Below is a small trained network, with its code and all its weights. Each question gives an input and a target symbol and asks what happens when units are switched off, that is, made to give their printed mean instead of their output.

import numpy as np


def w(rows, s, z=0):
    codes = np.array(rows[::2]) - 128.0
    scale = np.full(codes.shape[1], s)
    scale[-1] = z or s
    return codes * scale


def f(y):
    return y / 2 * (1 + np.tanh(0.7978845608 * (y + 0.044715 * y**3)))


def softmax(a):
    e = np.exp(a - a.max(-1, keepdims=True))
    return e / e.sum(-1, keepdims=True)


def log_softmax(a):
    a = a - a.max(-1, keepdims=True)
    return a - np.log(np.exp(a).sum(-1, keepdims=True))


def net(x, mask):
    ids = ['ΓΔΘΞΠΣΨαβεζηλμτω'.index(c) for c in x.split()]
    T = len(ids)
    res = E[ids] + P[:T]
    u = 0
    for l in range(2):
        r = res
        for j in range(3):
            rows = slice(4 * j, 4 * j + 4)
            q, k, v = (r @ M[l][rows].T for M in (Q, K, V))
            z = softmax(np.where(np.tri(T) > 0, q @ k.T / 4**0.5, -1e9)) @ v
            o = O[l][rows]
            res = res + np.where(mask[u + j], z, o[:, -1]) @ o[:, :-1]
        u += 3
        y = f(res @ A[l][:, :-1].T + A[l][:, -1])
        res = res + np.where(mask[u : u + 4], y, B[l][:, -1]) @ B[l][:, :-1]
        u += 4
    return log_softmax(res[-1] @ U[:, :-1].T + U[:, -1])


Q, K, V, O, A, B = {}, {}, {}, {}, {}, {}
E = w([
[110,147,214,142,109,199,102,57],'Γ',
[97,157,225,111,106,160,102,111],'Δ',
[105,153,252,134,107,137,132,130],'Θ',
[136,188,146,166,111,178,62,123],'Ξ',
[139,177,170,173,106,102,87,133],'Π',
[32,175,122,96,83,70,108,166],'Σ',
[151,57,148,119,195,54,61,77],'Ψ',
[84,101,107,203,106,78,132,85],'α',
[168,176,101,216,123,148,112,83],'β',
[49,32,163,116,195,112,99,171],'ε',
[95,116,75,194,136,207,180,150],'ζ',
[80,125,119,176,129,174,156,211],'η',
[41,79,67,91,75,68,206,41],'λ',
[195,163,160,118,120,124,219,145],'μ',
[126,17,192,121,132,126,208,105],'τ',
[141,181,43,99,73,146,122,58],'ω',
],0.02)
P = w([
[85,185,149,139,225,111,144,77],'0',
[94,172,151,143,195,113,144,84],'1',
[101,162,149,149,171,116,139,94],'2',
[106,147,147,155,145,121,136,96],'3',
[113,136,140,165,122,118,134,104],'4',
[121,122,136,171,102,122,134,112],'5',
[127,111,130,175,80,126,128,114],'6',
[137,99,124,183,61,127,127,127],'7',
[149,90,114,188,41,128,124,133],'8',
[150,79,111,194,22,135,123,138],'9',
[156,68,105,200,3,136,120,152],'10',
],0.013)
Q[0] = w([
[72,91,247,187,61,157,137,79],'L0H0',
[120,63,65,88,165,116,133,175],'L0H0',
[74,105,94,127,151,159,94,189],'L0H0',
[135,148,105,55,85,118,190,108],'L0H0',
[155,167,71,65,187,129,87,175],'L0H1',
[13,111,153,112,112,142,148,126],'L0H1',
[138,103,162,109,129,77,59,113],'L0H1',
[147,146,126,83,118,107,185,83],'L0H1',
[105,154,117,34,88,119,136,199],'L0H2',
[176,140,106,117,194,154,166,189],'L0H2',
[209,180,151,106,89,169,179,78],'L0H2',
[89,122,183,254,15,196,172,102],'L0H2',
],0.013)
K[0] = w([
[157,89,121,130,52,140,111,156],'L0H0',
[77,125,149,82,181,131,112,92],'L0H0',
[107,110,156,123,207,109,145,158],'L0H0',
[143,208,165,73,76,159,177,122],'L0H0',
[112,172,97,120,176,152,149,124],'L0H1',
[84,95,133,116,130,121,146,144],'L0H1',
[113,137,158,148,132,96,124,95],'L0H1',
[177,154,109,95,108,100,164,124],'L0H1',
[79,180,150,106,144,138,103,127],'L0H2',
[119,144,152,131,198,122,151,138],'L0H2',
[152,168,126,104,114,122,159,108],'L0H2',
[159,93,125,153,4,160,169,152],'L0H2',
],0.019)
V[0] = w([
[80,192,239,77,114,156,95,66],'L0H0',
[101,145,144,161,115,156,233,126],'L0H0',
[74,27,131,54,88,254,129,100],'L0H0',
[177,187,46,73,23,154,81,147],'L0H0',
[196,125,106,95,22,163,124,157],'L0H1',
[169,128,132,136,173,93,157,186],'L0H1',
[163,39,138,106,122,170,106,130],'L0H1',
[129,168,76,142,161,196,148,114],'L0H1',
[54,180,132,186,31,238,43,91],'L0H2',
[147,91,212,120,114,163,29,139],'L0H2',
[177,76,4,108,209,105,172,172],'L0H2',
[186,88,78,64,77,132,64,183],'L0H2',
],0.006)
O[0] = w([
[41,115,40,99,209,80,152,95,162],'L0H0',
[51,208,117,190,87,132,206,131,190],'L0H0',
[114,4,166,116,195,163,194,142,89],'L0H0',
[215,115,102,89,241,177,120,204,64],'L0H0',
[89,100,89,148,157,44,236,92,66],'L0H1',
[84,156,136,132,99,158,182,168,70],'L0H1',
[144,94,168,200,66,182,128,114,93],'L0H1',
[67,57,170,111,155,142,129,146,113],'L0H1',
[121,167,18,144,227,150,71,205,254],'L0H2',
[99,11,152,184,169,109,72,168,109],'L0H2',
[148,90,150,132,13,186,217,90,12],'L0H2',
[147,70,113,135,142,62,254,149,16],'L0H2',
],0.0051,0.0075)
A[0] = w([
[162,253,40,154,141,102,180,173,4],'L0N0',
[88,139,120,144,139,148,230,80,72],'L0N1',
[27,49,26,94,107,91,78,116,131],'L0N2',
[159,157,121,59,193,194,134,233,199],'L0N3',
],0.006,0.0024)
B[0] = w([
[139,79,221,167,66,194,120,116,250],'L0N0',
[115,140,100,108,100,103,46,43,162],'L0N1',
[113,67,103,96,1,135,97,109,254],'L0N2',
[64,174,105,105,72,146,115,131,160],'L0N3',
],0.0088,0.0036)
Q[1] = w([
[128,67,118,33,195,71,175,132],'L1H0',
[184,130,182,111,179,151,102,143],'L1H0',
[102,112,68,149,173,106,71,151],'L1H0',
[98,115,39,69,98,18,162,109],'L1H0',
[207,95,232,70,150,202,133,130],'L1H1',
[99,62,112,40,142,124,157,134],'L1H1',
[168,139,131,103,59,139,159,88],'L1H1',
[64,87,148,157,92,137,101,136],'L1H1',
[171,166,226,132,136,155,152,128],'L1H2',
[132,165,150,180,4,180,70,114],'L1H2',
[40,131,97,143,79,96,128,152],'L1H2',
[132,122,159,144,165,152,29,154],'L1H2',
],0.012)
K[1] = w([
[82,213,135,95,189,149,78,125],'L1H0',
[149,196,6,157,47,147,153,147],'L1H0',
[191,96,77,229,162,84,1,184],'L1H0',
[95,182,209,88,173,100,28,42],'L1H0',
[116,116,130,151,181,238,63,82],'L1H1',
[38,156,149,9,184,100,62,155],'L1H1',
[144,103,181,96,133,130,203,38],'L1H1',
[178,3,137,92,209,90,178,165],'L1H1',
[145,131,2,143,84,200,225,86],'L1H2',
[219,46,154,120,38,139,200,148],'L1H2',
[135,131,219,136,86,77,152,152],'L1H2',
[144,83,50,203,79,100,98,223],'L1H2',
],0.0092)
V[1] = w([
[233,179,44,168,157,71,53,55],'L1H0',
[155,204,92,214,118,32,184,175],'L1H0',
[149,176,137,24,131,147,76,234],'L1H0',
[59,159,48,193,149,243,195,95],'L1H0',
[190,41,36,254,149,222,174,36],'L1H1',
[95,164,72,83,45,11,118,170],'L1H1',
[208,154,213,112,57,98,106,198],'L1H1',
[133,53,31,144,69,248,93,104],'L1H1',
[155,74,208,213,191,191,11,153],'L1H2',
[107,56,205,158,176,71,109,20],'L1H2',
[83,69,35,88,102,227,21,116],'L1H2',
[184,169,126,15,103,207,123,86],'L1H2',
],0.0068)
O[1] = w([
[205,126,84,194,193,51,120,58,178],'L1H0',
[137,179,111,176,129,127,85,152,83],'L1H0',
[169,91,94,110,160,188,68,204,1],'L1H0',
[81,149,75,194,117,178,169,96,232],'L1H0',
[85,194,140,54,150,113,145,86,155],'L1H1',
[136,64,163,187,47,153,66,85,166],'L1H1',
[145,122,128,120,88,121,70,173,109],'L1H1',
[132,132,111,93,140,161,125,59,225],'L1H1',
[171,140,209,136,207,165,165,147,191],'L1H2',
[98,119,225,72,138,35,193,119,205],'L1H2',
[169,72,180,109,139,221,109,43,240],'L1H2',
[202,117,2,63,84,141,175,122,107],'L1H2',
],0.0093,0.008)
A[1] = w([
[109,41,113,134,72,79,205,38,72],'L1N0',
[179,4,151,157,138,65,160,126,109],'L1N1',
[66,119,125,147,90,188,179,201,48],'L1N2',
[255,100,165,159,230,205,103,194,2],'L1N3',
],0.0062,0.0065)
B[1] = w([
[120,194,140,78,231,177,30,200,247],'L1N0',
[159,183,9,139,2,88,223,185,166],'L1N1',
[211,156,154,98,157,15,9,66,157],'L1N2',
[15,72,19,7,105,56,69,204,170],'L1N3',
],0.0061,0.016)
U = w([
[61,21,94,118,197,93,182,58,110],'Γ',
[70,23,85,129,124,109,170,118,203],'Δ',
[23,40,100,233,166,122,227,206,249],'Θ',
[64,98,77,72,156,138,90,167,111],'Ξ',
[144,134,134,86,157,86,23,188,93],'Π',
[104,38,114,122,63,132,78,114,127],'Σ',
[229,63,142,63,130,34,137,98,224],'Ψ',
[120,105,152,204,120,46,69,12,59],'α',
[196,239,109,105,247,103,97,154,90],'β',
[171,104,212,63,111,187,87,168,123],'ε',
[7,126,85,167,97,186,214,89,59],'ζ',
[85,221,163,139,113,252,48,238,58],'η',
[113,135,110,28,88,102,37,56,4],'λ',
[67,148,36,113,36,80,148,148,204],'μ',
[10,149,111,75,125,91,159,132,93],'τ',
[216,100,82,76,100,186,167,117,254],'ω',
],0.0036,0.008)

Each question gives the input, a string of symbols that net reads in full, and the target symbol t.
The units are the heads (4 rows each of Q, K, V and O) and the neurons (one row each of A and B). Each row of codes is followed by its name. A weight is (code - 128) times the scale printed after its matrix; where a second scale follows, it is the last column's (O, A, B and U).
mask holds one flag per unit, layer by layer, with each layer's heads first. A switched-off unit (its flag False) gives its mean, the last column of its rows in O or B, instead of its output. The means were averaged over made-up inputs and are rounded, as every weight is.
A unit's drop is (log p(t) with every unit on - log p(t) with that unit switched off) / (log p(t) with every unit on - log p(t) with every unit switched off).
The circuit of an input: a set's keep is (log p(t) with only the set's units on - log p(t) with every unit switched off) / (log p(t) with every unit on - log p(t) with every unit switched off). Starting from the 12 units with the biggest drops (on a tie, the unit counted first), units are removed one at a time, each time the one whose removal leaves the highest keep (on an exact tie, the one counted first), for as long as the keep stays at least 0.8.
circuit, biggest first: the units of the circuit, biggest drop first
top k neurons: the k neurons with the biggest drops, biggest first
k most important neurons of layer l: the k neurons of layer l with the biggest drops, biggest first
heads that matter: for each layer, one digit per head in row order, 1 if its drop is at least 0.15 and else 0, layers parted by /
input μ Θ α α α Θ Γ Π, target Π: circuit, biggest first -> (L0H2, L1H0, L1N3, L0H0)
input Γ η β Δ Γ Γ λ Γ Γ, target λ: top 2 neurons -> (L0N2, L1N0)
input Γ ε α ω Γ α λ Γ, target λ: circuit, biggest first -> (L1H2, L1N0, L0H2, L0N2)
input Π ω Θ β, target ω: most important neuron of layer 1 -> (L1N0)
input Γ ω Γ μ Γ α μ Ξ λ, target μ: top 2 neurons -> (L0N0, L0N2)
input ω Γ β α Γ, target β: heads that matter -> 001 / 110
input Γ μ Θ, target μ: circuit, biggest first -> (L1H2, L0H2)
input β Θ Π Γ Γ Γ α Ξ, target α: heads that matter -> 000 / 100
input Γ Ψ Γ, target Ψ: heads that matter -> 110 / 101
input η Γ ε Δ Γ, target ε: circuit, biggest first -> (L1H0, L0N2, L1H2, L0H0)
input Θ η τ Γ β, target τ: heads that matter -> 011 / 111
input τ Δ η α Γ Π μ λ ω, target μ: circuit, biggest first -> (L0N0, L1H2, L0H2)
input Θ Δ Θ Γ ω Γ ω η Θ β, target η: top 2 neurons -> (L0N0, L0N3)
input Γ Σ α Γ β, target β: circuit, biggest first -> (L1H1, L1H0, L1H2, L0N0)
input λ λ Θ Θ, target λ: circuit, biggest first -> (L1H2, L1N0, L0H2, L0N1)
input Ξ Θ Γ, target Ξ: most important neuron of layer 1 -> (L1N3)
input Γ β μ Γ η ζ Γ Γ, target ζ: heads that matter -> 000 / 110
input η Θ Γ, target η: circuit, biggest first -> (L1H0, L1H2)
input Γ Π α Θ ω α Ξ, target ω: circuit, biggest first -> (L0H2, L0N0, L1H2)
input Γ Θ Γ β μ μ Δ α Θ, target α: 2 most important neurons of layer 0 -> (L0N2, L0N1)
input ω Γ α, target α: circuit, biggest first -> (L1H0, L0H0, L1H2)
input α Γ β ω β α, target α: circuit, biggest first -> (L1H0, L1H2)
input Θ β ω ζ Γ Γ Ξ Θ Θ Π ζ, target ζ: heads that matter -> 101 / 110
input Ψ α τ Ξ α α Π, target α: top 3 neurons -> (L0N2, L0N1, L1N0)
input Ψ β α Ξ β β ε Γ Γ, target ε: heads that matter -> 010 / 101
input Σ α Γ, target α: circuit, biggest first -> (L0H0, L1H0)
input Π α Θ Π τ α Γ β Σ, target τ: 2 most important neurons of layer 0 -> (L0N0, L0N2)
input μ Γ Δ α β Γ ζ Γ μ, target μ: heads that matter -> 011 / 001
input ω Γ Γ ω ε Γ Γ β, target β: 2 most important neurons of layer 0 -> (L0N0, L0N2)
input ε Γ Γ ω Θ β, target ω: circuit, biggest first -> (L0N0, L0N2, L1H2, L0H2)
